Here is a tiny trained network, its code and every weight. The questions are about switching its units off for an input and a target symbol, where a switched-off unit gives its printed mean instead of its output.

import numpy as np


def w(rows, s, z=0):
    codes = np.array(rows[::2]) - 128.0
    scale = np.full(codes.shape[1], s)
    scale[-1] = z or s
    return codes * scale


def f(y):
    return y / 2 * (1 + np.tanh(0.7978845608 * (y + 0.044715 * y**3)))


def softmax(a):
    e = np.exp(a - a.max(-1, keepdims=True))
    return e / e.sum(-1, keepdims=True)


def log_softmax(a):
    a = a - a.max(-1, keepdims=True)
    return a - np.log(np.exp(a).sum(-1, keepdims=True))


def net(x, mask):
    ids = ['αβγδεζηθμξσφψω'.index(c) for c in x.split()]
    T = len(ids)
    res = E[ids] + P[:T]
    r = res
    for j in range(2):
        rows = slice(2 * j, 2 * j + 2)
        q, k, v = (r @ M[0][rows].T for M in (Q, K, V))
        z = softmax(np.where(np.tri(T) > 0, q @ k.T / 2**0.5, -1e9)) @ v
        o = O[0][rows]
        res = res + np.where(mask[j], z, o[:, -1]) @ o[:, :-1]
    y = f(res @ A[0][:, :-1].T + A[0][:, -1])
    res = res + np.where(mask[2:18], y, B[0][:, -1]) @ B[0][:, :-1]
    return log_softmax(res[-1] @ U[:, :-1].T + U[:, -1])


Q, K, V, O, A, B = {}, {}, {}, {}, {}, {}
E = w([
[151,230,188,80,66,143],'α',
[251,9,89,62,157,50],'β',
[195,191,157,109,99,163],'γ',
[122,62,145,170,172,100],'δ',
[102,167,60,169,52,100],'ε',
[170,197,185,81,125,162],'ζ',
[103,140,94,34,121,151],'η',
[164,93,130,135,214,171],'θ',
[169,92,123,178,183,152],'μ',
[182,66,62,69,75,34],'ξ',
[4,174,38,134,110,109],'σ',
[78,165,90,50,95,127],'φ',
[135,178,198,71,127,124],'ψ',
[233,80,47,127,85,94],'ω',
],0.019)
P = w([
[125,3,175,137,69,187],'0',
[139,106,154,124,116,145],'1',
[128,140,126,123,146,123],'2',
[133,168,108,115,169,106],'3',
[131,200,98,113,185,92],'4',
[142,235,96,104,200,81],'5',
[140,255,86,100,219,71],'6',
],0.014)
Q[0] = w([
[194,121,246,127,110,152],'h0',
[111,152,194,120,88,175],'h0',
[90,132,74,105,109,108],'h1',
[149,149,252,115,56,163],'h1',
],0.024)
K[0] = w([
[99,62,121,76,52,215],'h0',
[78,3,211,189,92,190],'h0',
[155,158,155,204,190,57],'h1',
[85,14,177,146,60,223],'h1',
],0.013)
V[0] = w([
[160,191,70,160,22,152],'h0',
[77,131,179,215,79,8],'h0',
[168,47,44,159,129,113],'h1',
[37,112,132,40,95,65],'h1',
],0.011)
O[0] = w([
[141,142,118,150,153,235,224],'h0',
[142,78,60,7,103,172,39],'h0',
[101,145,51,128,204,109,254],'h1',
[57,50,189,70,176,129,225],'h1',
],0.014,0.0054)
A[0] = w([
[168,101,164,107,95,33,32],'n0',
[202,66,137,159,155,122,26],'n1',
[222,152,99,99,118,110,166],'n2',
[54,182,164,141,97,97,249],'n3',
[130,153,254,149,162,177,134],'n4',
[20,139,132,172,164,147,95],'n5',
[180,97,42,136,35,164,26],'n6',
[120,105,44,109,167,147,128],'n7',
[164,68,221,41,133,91,74],'n8',
[73,182,188,206,153,189,168],'n9',
[189,116,98,159,115,91,57],'n10',
[144,136,86,50,141,153,180],'n11',
[158,62,147,103,143,189,87],'n12',
[188,116,244,113,54,82,255],'n13',
[84,162,111,189,50,122,117],'n14',
[182,108,117,160,53,121,72],'n15',
],0.01,0.0062)
B[0] = w([
[162,168,170,120,118,172,150],'n0',
[123,124,129,86,209,116,139],'n1',
[77,69,141,122,147,124,180],'n2',
[152,59,109,185,175,135,210],'n3',
[77,136,41,100,122,146,232],'n4',
[137,193,184,142,112,125,193],'n5',
[60,140,135,153,107,84,163],'n6',
[136,149,186,126,77,140,248],'n7',
[162,245,69,151,138,85,183],'n8',
[131,121,146,85,5,98,223],'n9',
[112,89,129,89,143,176,160],'n10',
[170,86,140,174,109,116,225],'n11',
[159,170,109,106,139,124,174],'n12',
[120,40,168,104,203,109,205],'n13',
[144,137,148,132,114,220,148],'n14',
[127,209,110,171,140,112,136],'n15',
],0.011,0.016)
U = w([
[98,124,52,52,117,170,93],'α',
[134,194,90,191,133,92,48],'β',
[122,149,52,160,28,148,207],'γ',
[234,132,42,136,62,43,192],'δ',
[195,155,112,104,145,211,152],'ε',
[110,73,123,137,117,153,95],'ζ',
[48,147,111,157,84,71,86],'η',
[187,137,138,209,119,119,104],'θ',
[105,136,2,196,165,169,252],'μ',
[68,211,212,118,165,206,95],'ξ',
[159,223,54,100,137,149,119],'σ',
[44,204,49,101,131,127,101],'φ',
[135,132,109,103,195,142,144],'ψ',
[165,233,122,164,78,106,55],'ω',
],0.006,0.0035)

Each question gives the input, a string of symbols that net reads in full, and the target symbol t.
The units are the heads (2 rows each of Q, K, V and O) and the neurons (one row each of A and B). Each row of codes is followed by its name. A weight is (code - 128) times the scale printed after its matrix; where a second scale follows, it is the last column's (O, A, B and U).
mask holds one flag per unit, heads first, then neurons. A switched-off unit (its flag False) gives its mean, the last column of its rows in O or B, instead of its output. The means were averaged over made-up inputs and are rounded, as every weight is.
A unit's drop is (log p(t) with every unit on - log p(t) with that unit switched off) / (log p(t) with every unit on - log p(t) with every unit switched off).
The circuit of an input: a set's keep is (log p(t) with only the set's units on - log p(t) with every unit switched off) / (log p(t) with every unit on - log p(t) with every unit switched off). Starting from the 12 units with the biggest drops (on a tie, the unit counted first), units are removed one at a time, each time the one whose removal leaves the highest keep (on an exact tie, the one counted first), for as long as the keep stays at least 0.8.
units of the circuit, in order: the units of the circuit, biggest drop first
most important unit: the unit with the biggest drop
top k neurons: the k neurons with the biggest drops, biggest first
which heads matter: for each layer, one digit per head in row order, 1 if its drop is at least 0.15 and else 0, layers parted by /
input ω ε ε ξ γ θ, target γ: units of the circuit, in order	n9; h1; h0; n4
input ε δ ξ β φ γ δ, target γ: units of the circuit, in order	n9; h0; h1; n4
input δ φ μ ζ, target δ: units of the circuit, in order	h0
input θ η μ β ε η, target ε: units of the circuit, in order	h0; n11; n4
input β δ η, target δ: units of the circuit, in order	h0; n11
input α φ ξ ζ η γ φ, target γ: units of the circuit, in order	h0; n9; h1; n4
input ε η φ μ, target φ: units of the circuit, in order	n4; h1; n8; n11
input ε φ η ψ, target ε: units of the circuit, in order	h0; n11
input μ ε η η, target η: which heads matter	11
input θ φ φ η γ ψ, target θ: top 2 neurons	n3; n4
input φ η ε δ φ δ, target φ: which heads matter	01
input φ η γ, target φ: units of the circuit, in order	n4; h1; n8
input ξ ξ η ζ η α σ, target ξ: which heads matter	11
input φ β γ μ, target γ: units of the circuit, in order	n9; h0; h1; n4
input ω θ α α ζ β θ, target β: units of the circuit, in order	h0; h1
input ζ η ω σ σ ξ α, target ζ: which heads matter	01
input γ α α, target γ: units of the circuit, in order	n9; h0; n4
input β γ β ξ μ η, target μ: most important unit	h1
input γ η ω ξ ζ, target γ: which heads matter	11
input β η ξ η, target ξ: top 2 neurons	n5; n4
input η γ φ γ γ η, target γ: units of the circuit, in order	h0; n9; h1; n4
input η η μ ψ, target η: top 2 neurons	n9; n4
input ξ ε γ, target ξ: top 2 neurons	n7; n3
input ζ ξ ψ, target ζ: top 3 neurons	n13; n3; n9
input ψ φ β φ ξ η ζ, target ψ: units of the circuit, in order	n13; h0; h1; n7
input μ ξ η δ φ, target δ: units of the circuit, in order	h0; n11
input α μ ε β, target ψ: top 2 neurons	n9; n10
input ω ψ φ, target ψ: top neuron	n13
input α η φ ε ω μ γ, target α: top neuron	n4
input ε ζ φ, target ζ: top 3 neurons	n13; n3; n8
